Here is a tiny trained network, its code and every weight. The questions are about switching its units off for an input and a target symbol, where a switched-off unit gives its printed mean instead of its output.

import numpy as np


def w(rows, s, z=0):
    codes = np.array(rows[::2]) - 128.0
    scale = np.full(codes.shape[1], s)
    scale[-1] = z or s
    return codes * scale


def f(y):
    return np.maximum(y, 0)


def softmax(a):
    e = np.exp(a - a.max(-1, keepdims=True))
    return e / e.sum(-1, keepdims=True)


def log_softmax(a):
    a = a - a.max(-1, keepdims=True)
    return a - np.log(np.exp(a).sum(-1, keepdims=True))


def net(x, mask):
    ids = ['αεζθξσψω'.index(c) for c in x.split()]
    T = len(ids)
    res = E[ids] + P[:T]
    r = res
    for j in range(2):
        rows = slice(4 * j, 4 * j + 4)
        q, k, v = (r @ M[0][rows].T for M in (Q, K, V))
        z = softmax(np.where(np.tri(T) > 0, q @ k.T / 4**0.5, -1e9)) @ v
        o = O[0][rows]
        res = res + np.where(mask[j], z, o[:, -1]) @ o[:, :-1]
    y = f(res @ A[0][:, :-1].T + A[0][:, -1])
    res = res + np.where(mask[2:10], y, B[0][:, -1]) @ B[0][:, :-1]
    return log_softmax(res[-1] @ U[:, :-1].T + U[:, -1])


Q, K, V, O, A, B = {}, {}, {}, {}, {}, {}
E = w([
[65,80,50],'α',
[84,59,253],'ε',
[152,119,98],'ζ',
[250,224,158],'θ',
[31,211,117],'ξ',
[87,190,119],'σ',
[137,128,99],'ψ',
[121,145,105],'ω',
],0.02)
P = w([
[187,175,1],'0',
[160,154,161],'1',
[148,161,120],'2',
[173,172,29],'3',
[113,120,207],'4',
[95,125,190],'5',
[135,142,146],'6',
[92,118,199],'7',
[68,114,196],'8',
],0.0083)
Q[0] = w([
[116,95,85],'head 0',
[124,74,166],'head 0',
[125,121,254],'head 0',
[165,138,80],'head 0',
[139,141,88],'head 1',
[165,138,160],'head 1',
[114,96,62],'head 1',
[132,94,177],'head 1',
],0.02)
K[0] = w([
[140,200,186],'head 0',
[129,92,253],'head 0',
[59,40,229],'head 0',
[117,134,69],'head 0',
[118,85,39],'head 1',
[188,162,129],'head 1',
[87,91,83],'head 1',
[151,146,187],'head 1',
],0.012)
V[0] = w([
[91,144,85],'head 0',
[97,159,148],'head 0',
[11,65,116],'head 0',
[199,16,134],'head 0',
[117,121,252],'head 1',
[38,168,138],'head 1',
[152,117,159],'head 1',
[27,79,68],'head 1',
],0.013)
O[0] = w([
[197,127,164,189],'head 0',
[189,174,151,150],'head 0',
[217,41,192,127],'head 0',
[92,72,42,2],'head 0',
[184,149,16,54],'head 1',
[254,160,236,192],'head 1',
[137,153,20,91],'head 1',
[189,59,221,164],'head 1',
],0.0054,0.0086)
A[0] = w([
[237,183,114,159],'neuron 0',
[139,142,75,204],'neuron 1',
[111,219,62,54],'neuron 2',
[66,212,165,154],'neuron 3',
[102,222,180,253],'neuron 4',
[149,166,101,135],'neuron 5',
[1,8,222,87],'neuron 6',
[221,140,30,144],'neuron 7',
],0.0081,0.0053)
B[0] = w([
[92,238,49,182],'neuron 0',
[195,129,213,149],'neuron 1',
[59,127,253,160],'neuron 2',
[234,72,25,205],'neuron 3',
[106,57,83,254],'neuron 4',
[114,143,81,143],'neuron 5',
[48,227,111,176],'neuron 6',
[78,67,154,152],'neuron 7',
],0.007,0.016)
U = w([
[142,156,136,77],'α',
[165,146,130,111],'ε',
[109,92,133,149],'ζ',
[119,97,142,146],'θ',
[86,194,106,77],'ξ',
[86,142,229,80],'σ',
[160,8,135,255],'ψ',
[206,168,176,76],'ω',
],0.011,0.0057)

Each question gives the input, a string of symbols that net reads in full, and the target symbol t.
The units are the heads (4 rows each of Q, K, V and O) and the neurons (one row each of A and B). Each row of codes is followed by its name. A weight is (code - 128) times the scale printed after its matrix; where a second scale follows, it is the last column's (O, A, B and U).
mask holds one flag per unit, heads first, then neurons. A switched-off unit (its flag False) gives its mean, the last column of its rows in O or B, instead of its output. The means were averaged over made-up inputs and are rounded, as every weight is.
A unit's drop is (log p(t) with every unit on - log p(t) with that unit switched off) / (log p(t) with every unit on - log p(t) with every unit switched off).
most important unit: the unit with the biggest drop
top k neurons: the k neurons with the biggest drops, biggest first
heads that matter: for each layer, one digit per head in row order, 1 if its drop is at least 0.15 and else 0, layers parted by /
drop when u is switched off: that unit's drop, to one decimal
input α σ ψ ω, target σ: heads that matter	01
input ω ω σ, target ψ: heads that matter	01
input α α σ ψ α α α ω ψ, target σ: top 3 neurons	neuron 3; neuron 6; neuron 4
input α σ ξ, target σ: heads that matter	11
input σ ω ξ α ω σ ζ, target σ: heads that matter	01
input ξ ξ ξ α σ ζ, target ω: heads that matter	11
input ω θ ξ, target ψ: top 3 neurons	neuron 3; neuron 4; neuron 0
input ξ ω ψ, target ω: most important unit	head 0
input σ ζ σ ζ α ψ ξ ε, target ψ: top 2 neurons	neuron 6; neuron 7
input α α σ, target σ: top 2 neurons	neuron 6; neuron 3
input ε ε ω α ξ ξ ψ, target σ: top 3 neurons	neuron 3; neuron 4; neuron 6
input ζ ω ζ ω ε σ, target ψ: top 3 neurons	neuron 0; neuron 6; neuron 3
input θ ψ ω, target ξ: drop when neuron 6 is switched off	-0.1
input θ θ α, target ξ: drop when head 0 is switched off	1.3
input ε ξ ξ α ζ ξ ψ ε ψ, target ω: drop when neuron 1 is switched off	-0.1
input ξ ζ θ θ, target ξ: top neuron	neuron 0
